Below are the code and all the weights of a small trained network. Each question names an input and a class and asks about switching units off, where a switched-off unit gives its printed mean instead of its output.

import numpy as np


def w(rows, s, z=0):
    codes = np.array(rows[::2]) - 128.0
    scale = np.full(codes.shape[1], s)
    scale[-1] = z or s
    return codes * scale


def f(y):
    return np.maximum(y, 0)


def log_softmax(a):
    a = a - a.max(-1, keepdims=True)
    return a - np.log(np.exp(a).sum(-1, keepdims=True))


def net(x, mask):
    res = np.array(x, float).reshape(1, 8) / 4 @ E
    y = f(res @ A[0][:, :-1].T + A[0][:, -1])
    res = res + np.where(mask, y, B[0][:, -1]) @ B[0][:, :-1]
    return log_softmax(res[-1] @ U[:, :-1].T + U[:, -1])


A, B = {}, {}
E = w([
[130,86,44,86,96,144,149,85,135,74,238],'x0',
[195,108,79,182,34,130,2,172,153,89,71],'x1',
[144,246,175,128,89,195,211,141,111,209,96],'x2',
[96,199,60,98,169,120,69,190,78,201,172],'x3',
[154,133,188,215,208,38,112,159,146,153,111],'x4',
[171,166,85,192,250,200,190,100,158,159,115],'x5',
[88,80,150,124,213,125,60,98,59,80,119],'x6',
[82,83,105,121,181,195,146,80,147,24,52],'x7',
],0.0084)
A[0] = w([
[155,134,145,211,201,128,106,152,120,127,95,137],'n1',
[112,132,134,117,169,158,165,113,120,128,114,94],'n2',
[113,148,106,108,92,96,80,186,106,159,148,119],'n3',
[61,145,143,110,149,177,134,111,105,100,58,142],'n4',
[151,92,136,148,98,93,103,122,155,81,129,48],'n5',
[121,74,108,113,142,125,83,105,97,54,155,146],'n6',
[152,130,145,161,160,134,124,116,149,137,116,78],'n7',
[141,123,144,126,129,115,125,112,122,99,114,104],'n8',
[92,143,135,109,135,157,129,128,91,99,67,110],'n9',
[137,135,129,162,182,109,120,133,137,145,95,138],'n10',
[126,148,126,117,112,117,88,164,126,142,155,67],'n11',
[98,54,93,106,150,127,74,87,95,63,154,121],'n12',
[151,111,8,130,147,186,160,87,178,92,159,110],'n13',
[157,172,156,107,103,171,206,93,118,135,137,47],'n14',
[107,128,112,113,120,118,112,160,125,137,133,87],'n15',
[106,145,115,100,97,101,96,173,112,162,142,134],'n16',
[156,61,161,141,78,60,110,126,156,75,122,121],'n17',
[100,149,128,117,138,139,162,136,95,151,152,106],'n18',
[160,126,126,142,91,153,106,131,125,115,93,2],'n19',
[147,134,155,205,198,116,107,123,117,145,91,140],'n20',
[98,134,139,119,143,152,124,144,121,109,88,40],'n21',
[148,160,162,117,103,134,139,142,107,147,121,60],'n22',
[99,66,102,121,167,130,77,94,100,81,146,127],'n23',
[119,84,151,146,110,93,124,147,146,101,114,77],'n24',
[107,132,112,114,95,112,90,166,111,161,142,85],'n25',
[79,123,127,96,218,93,205,88,116,149,190,100],'n26',
],0.013,0.0046)
B[0] = w([
[205,150,132,187,181,65,36,58,147,143,140,216],'n1',
[88,87,143,112,148,100,128,162,147,119,149,177],'n2',
[180,194,94,104,99,94,146,94,31,97,115,200],'n3',
[94,50,133,100,158,184,122,240,203,98,123,200],'n4',
[69,84,169,141,99,124,110,160,142,178,115,188],'n5',
[52,76,61,103,117,76,147,126,123,112,150,234],'n6',
[144,144,147,119,149,103,95,114,102,128,167,160],'n7',
[122,110,113,118,123,130,101,133,141,126,131,153],'n8',
[109,90,120,128,144,179,128,188,174,93,128,174],'n9',
[155,136,143,143,151,95,81,86,144,103,152,185],'n10',
[142,148,103,90,97,87,141,121,79,108,105,164],'n11',
[47,65,58,76,104,42,119,118,111,114,160,251],'n12',
[221,102,37,206,52,158,137,45,196,91,51,215],'n13',
[69,133,151,175,45,189,190,97,96,181,115,192],'n14',
[154,142,121,119,135,118,128,119,105,119,124,150],'n15',
[170,161,102,134,103,106,144,88,65,122,108,190],'n16',
[55,48,183,191,107,147,66,157,164,189,89,228],'n17',
[111,140,171,164,132,132,143,121,167,155,112,173],'n18',
[108,111,166,123,184,79,118,137,148,159,193,158],'n19',
[192,161,122,169,169,74,28,58,183,132,167,215],'n20',
[133,83,126,124,155,161,110,158,147,110,140,153],'n21',
[105,113,101,180,84,134,132,80,132,143,134,166],'n22',
[64,76,72,100,67,72,144,132,100,118,132,233],'n23',
[117,100,143,160,133,164,114,146,151,144,120,177],'n24',
[160,174,107,112,108,101,140,109,78,121,124,177],'n25',
[89,170,205,78,255,84,130,185,146,143,206,239],'n26',
],0.0096,0.017)
U = w([
[106,165,167,142,21,171,194,157,45,209,108,103],'0',
[179,143,84,123,101,249,235,168,183,70,72,136],'1',
[79,29,115,173,84,139,89,154,213,122,96,174],'2',
[43,80,100,1,147,88,133,226,97,79,171,4],'3',
[53,165,190,134,127,160,222,110,155,207,186,161],'4',
[172,166,239,139,250,107,62,175,181,151,169,112],'5',
[253,182,69,161,64,224,132,93,115,96,84,89],'6',
[218,186,69,136,98,42,90,44,87,122,129,214],'7',
],0.0071,0.0042)

Each question gives the input, the list of numbers given to net, and the class t.
The units are the neurons (one row each of A and B). Each row of codes is followed by its name. A weight is (code - 128) times the scale printed after its matrix; where a second scale follows, it is the last column's (A, B and U).
mask holds one flag per neuron, in row order. A switched-off neuron (its flag False) gives its mean, the last column of its row in B, instead of its output. The means were averaged over made-up inputs and are rounded, as every weight is.
A unit's drop is (log p(t) with every unit on - log p(t) with that unit switched off) / (log p(t) with every unit on - log p(t) with every unit switched off).
The circuit of an input: a set's keep is (log p(t) with only the set's units on - log p(t) with every unit switched off) / (log p(t) with every unit on - log p(t) with every unit switched off). Starting from the 12 units with the biggest drops (on a tie, the unit counted first), units are removed one at a time, each time the one whose removal leaves the highest keep (on an exact tie, the one counted first), for as long as the keep stays at least 0.8.
circuit, biggest first: the units of the circuit, biggest drop first
k most important neurons: the k neurons with the biggest drops, biggest first
drop when u is switched off: that unit's drop, to one decimal
input [7,8,-6,2,-2,-3,-6,-4], class 7: circuit, biggest first : n3
input [-5,-5,1,5,-1,-1,-8,1], class 4: 3 most important neurons : n13; n23; n18
input [8,3,-1,-2,7,-7,8,-4], class 3: 3 most important neurons : n12; n13; n6
input [-7,-3,-1,1,1,-3,8,3], class 3: 4 most important neurons : n13; n23; n17; n4
input [5,-6,1,-4,5,-3,-2,5], class 3: 2 most important neurons : n26; n1
input [8,-6,-4,7,-7,6,-8,8], class 2: 2 most important neurons : n13; n12
input [8,-7,3,4,5,-7,-4,-7], class 7: 2 most important neurons : n3; n16
input [6,-3,8,-4,3,4,5,-4], class 4: 2 most important neurons : n14; n1
input [-7,-6,1,1,-5,6,-6,5], class 4: 2 most important neurons : n14; n26
input [1,2,-3,1,8,2,4,-6], class 7: 2 most important neurons : n26; n4
input [-4,6,-2,-4,0,-6,-5,-6], class 0: 2 most important neurons : n3; n17
input [2,-2,3,4,-3,-2,-8,1], class 0: drop when n14 is switched off : 0.3
input [4,2,-6,6,1,-1,-4,-2], class 7: drop when n5 is switched off : 0.0
input [2,-5,-6,2,7,4,8,-8], class 5: circuit, biggest first : n26
input [-8,-3,7,3,-3,-1,6,2], class 5: drop when n23 is switched off : 0.2
input [-7,-5,-6,2,-5,8,-8,1], class 5: drop when n26 is switched off : 0.1
